Below is a small trained network, with its code and all its weights. Each question gives an input and a target symbol and asks what happens when units are switched off, that is, made to give their printed mean instead of their output.

import numpy as np


def w(rows, s, z=0):
    codes = np.array(rows[::2]) - 128.0
    scale = np.full(codes.shape[1], s)
    scale[-1] = z or s
    return codes * scale


def f(y):
    return np.maximum(y, 0)


def softmax(a):
    e = np.exp(a - a.max(-1, keepdims=True))
    return e / e.sum(-1, keepdims=True)


def log_softmax(a):
    a = a - a.max(-1, keepdims=True)
    return a - np.log(np.exp(a).sum(-1, keepdims=True))


def net(x, mask):
    ids = ['βγδεζηλξστψω'.index(c) for c in x.split()]
    T = len(ids)
    res = E[ids] + P[:T]
    u = 0
    for l in range(2):
        r = res
        for j in range(3):
            rows = slice(2 * j, 2 * j + 2)
            q, k, v = (r @ M[l][rows].T for M in (Q, K, V))
            z = softmax(np.where(np.tri(T) > 0, q @ k.T / 2**0.5, -1e9)) @ v
            o = O[l][rows]
            res = res + np.where(mask[u + j], z, o[:, -1]) @ o[:, :-1]
        u += 3
        y = f(res @ A[l][:, :-1].T + A[l][:, -1])
        res = res + np.where(mask[u : u + 4], y, B[l][:, -1]) @ B[l][:, :-1]
        u += 4
    return log_softmax(res[-1] @ U[:, :-1].T + U[:, -1])


Q, K, V, O, A, B = {}, {}, {}, {}, {}, {}
E = w([
[118,145,95,149,182],'β',
[155,145,119,225,169],'γ',
[120,145,93,150,181],'δ',
[108,158,85,133,173],'ε',
[116,206,97,161,171],'ζ',
[28,142,38,126,101],'η',
[109,155,209,99,252],'λ',
[61,114,88,14,154],'ξ',
[29,59,144,146,156],'σ',
[58,58,199,52,189],'τ',
[172,50,215,94,164],'ψ',
[60,192,152,49,115],'ω',
],0.013)
P = w([
[182,67,34,84,254],'0',
[179,120,75,108,227],'1',
[168,133,109,122,199],'2',
[144,145,143,125,164],'3',
[131,137,176,138,137],'4',
[115,143,206,147,97],'5',
[105,145,218,124,73],'6',
[86,142,239,131,45],'7',
],0.0067)
Q[0] = w([
[169,87,109,135,134],'L0H1',
[127,94,87,91,216],'L0H1',
[42,65,116,109,162],'L0H2',
[96,182,159,183,231],'L0H2',
[191,255,58,178,38],'L0H3',
[128,173,106,211,144],'L0H3',
],0.0084)
K[0] = w([
[188,85,129,127,88],'L0H1',
[76,7,80,175,139],'L0H1',
[113,100,197,123,115],'L0H2',
[70,130,112,85,2],'L0H2',
[108,158,21,140,227],'L0H3',
[56,176,89,72,207],'L0H3',
],0.0084)
V[0] = w([
[127,189,52,124,137],'L0H1',
[143,190,156,124,37],'L0H1',
[177,223,171,173,119],'L0H2',
[87,89,116,195,104],'L0H2',
[24,254,101,109,160],'L0H3',
[93,214,64,98,196],'L0H3',
],0.0063)
O[0] = w([
[155,135,132,53,130,161],'L0H1',
[148,121,158,145,2,3],'L0H1',
[139,179,177,116,64,87],'L0H2',
[74,74,153,167,111,112],'L0H2',
[72,233,139,135,143,192],'L0H3',
[101,186,129,87,142,232],'L0H3',
],0.0068,0.0052)
A[0] = w([
[119,219,122,171,157,117],'L0N1',
[68,132,153,29,127,247],'L0N2',
[183,141,89,254,151,232],'L0N3',
[126,142,42,178,125,71],'L0N4',
],0.0083,0.0013)
B[0] = w([
[223,240,93,122,197,254],'L0N1',
[48,168,254,183,222,211],'L0N2',
[34,180,134,26,202,173],'L0N3',
[164,51,73,23,190,156],'L0N4',
],0.0052,0.0079)
Q[1] = w([
[141,105,36,251,47],'L1H1',
[44,172,186,139,180],'L1H1',
[123,136,142,113,138],'L1H2',
[82,141,91,115,140],'L1H2',
[171,142,57,118,110],'L1H3',
[74,221,150,133,212],'L1H3',
],0.011)
K[1] = w([
[143,149,76,128,248],'L1H1',
[125,149,213,123,57],'L1H1',
[139,132,129,115,114],'L1H2',
[112,101,168,164,167],'L1H2',
[141,114,87,189,172],'L1H3',
[130,140,222,182,85],'L1H3',
],0.012)
V[1] = w([
[91,51,111,186,112],'L1H1',
[245,113,125,173,147],'L1H1',
[159,145,122,73,147],'L1H2',
[183,161,55,132,126],'L1H2',
[106,71,216,105,115],'L1H3',
[146,92,158,98,188],'L1H3',
],0.011)
O[1] = w([
[157,81,35,158,178,61],'L1H1',
[106,148,81,167,12,64],'L1H1',
[147,101,106,96,114,208],'L1H2',
[66,124,64,119,114,132],'L1H2',
[215,142,104,118,119,109],'L1H3',
[156,56,170,79,26,251],'L1H3',
],0.011,0.012)
A[1] = w([
[63,162,155,125,254,108],'L1N1',
[127,87,188,113,143,168],'L1N2',
[62,124,143,200,35,90],'L1N3',
[116,32,190,228,135,253],'L1N4',
],0.0063,0.0044)
B[1] = w([
[104,163,31,118,120,250],'L1N1',
[111,150,77,79,110,217],'L1N2',
[209,162,103,120,153,141],'L1N3',
[191,247,94,129,124,171],'L1N4',
],0.011,0.013)
U = w([
[194,224,136,130,124,159],'β',
[133,84,93,47,100,242],'γ',
[158,91,83,161,213,165],'δ',
[54,73,117,152,188,60],'ε',
[173,108,76,138,27,97],'ζ',
[214,82,198,80,160,8],'η',
[112,74,133,115,116,2],'λ',
[59,156,137,187,80,175],'ξ',
[129,104,254,107,82,84],'σ',
[86,71,136,121,119,64],'τ',
[65,11,167,144,120,225],'ψ',
[95,62,137,126,120,71],'ω',
],0.006,0.0058)

Each question gives the input, a string of symbols that net reads in full, and the target symbol t.
The units are the heads (2 rows each of Q, K, V and O) and the neurons (one row each of A and B). Each row of codes is followed by its name. A weight is (code - 128) times the scale printed after its matrix; where a second scale follows, it is the last column's (O, A, B and U).
mask holds one flag per unit, layer by layer, with each layer's heads first. A switched-off unit (its flag False) gives its mean, the last column of its rows in O or B, instead of its output. The means were averaged over made-up inputs and are rounded, as every weight is.
A unit's drop is (log p(t) with every unit on - log p(t) with that unit switched off) / (log p(t) with every unit on - log p(t) with every unit switched off).
top k neurons: the k neurons with the biggest drops, biggest first
top k neurons in layer l: the k neurons of layer l with the biggest drops, biggest first
heads that matter: for each layer, one digit per head in row order, 1 if its drop is at least 0.15 and else 0, layers parted by /
drop of u: that unit's drop, to one decimal
input σ λ β τ δ, target η: top neuron => (L1N1)
input ζ ζ β ε ψ ζ, target ζ: top 2 neurons in layer 0 => (L0N1, L0N3)
input σ ζ γ ζ, target ξ: heads that matter => 110 / 101
input η β τ γ ζ, target η: top 2 neurons => (L0N2, L0N1)
input λ β ζ λ γ, target σ: top 4 neurons => (L1N1, L0N2, L0N3, L1N4)
input σ ζ ζ β η ψ β γ, target ζ: top 2 neurons => (L0N3, L0N1)
input γ γ σ, target δ: top 2 neurons => (L0N1, L1N4)
input σ ζ σ β, target δ: heads that matter => 000 / 100
input ζ γ ζ ζ σ ζ ζ σ, target δ: heads that matter => 000 / 101
input ζ ζ β γ τ ζ, target η: heads that matter => 000 / 101
input γ ζ β λ γ, target σ: heads that matter => 000 / 100
input ε σ δ, target δ: heads that matter => 000 / 100
input ω λ ζ σ τ γ, target η: top 3 neurons in layer 0 => (L0N2, L0N1, L0N3)
input ζ ζ ζ ζ σ σ σ δ, target δ: heads that matter => 000 / 101
input γ ζ ζ σ ζ σ η, target δ: heads that matter => 000 / 101
input ζ λ σ γ, target δ: top 2 neurons => (L0N1, L0N3)
input ζ λ λ σ ζ, target δ: heads that matter => 000 / 100
input σ σ ζ ε ζ τ, target η: top 2 neurons => (L1N1, L0N1)
input ζ γ ζ, target ξ: heads that matter => 000 / 101
input λ γ ζ, target σ: top neuron => (L0N2)
input β σ λ λ ε ζ, target σ: top 2 neurons in layer 0 => (L0N2, L0N1)
input ε σ ζ ε γ ζ ζ ε, target ξ: heads that matter => 000 / 001
input λ σ σ β ω λ ω, target β: top 3 neurons => (L1N1, L0N2, L0N4)
input σ τ ε δ, target η: heads that matter => 000 / 011
input σ η τ ε σ ψ ξ, target ζ: top neuron => (L0N2)
input ε ζ ε ψ, target ζ: top 2 neurons in layer 1 => (L1N4, L1N3)
input σ ζ γ ζ σ σ λ, target δ: top neuron => (L0N1)
input γ λ ε, target σ: top 2 neurons => (L1N1, L0N3)
input δ ξ γ τ η, target η: top 2 neurons in layer 0 => (L0N2, L0N1)
input δ ζ σ ε γ τ, target η: drop of L1H3 => 1.3
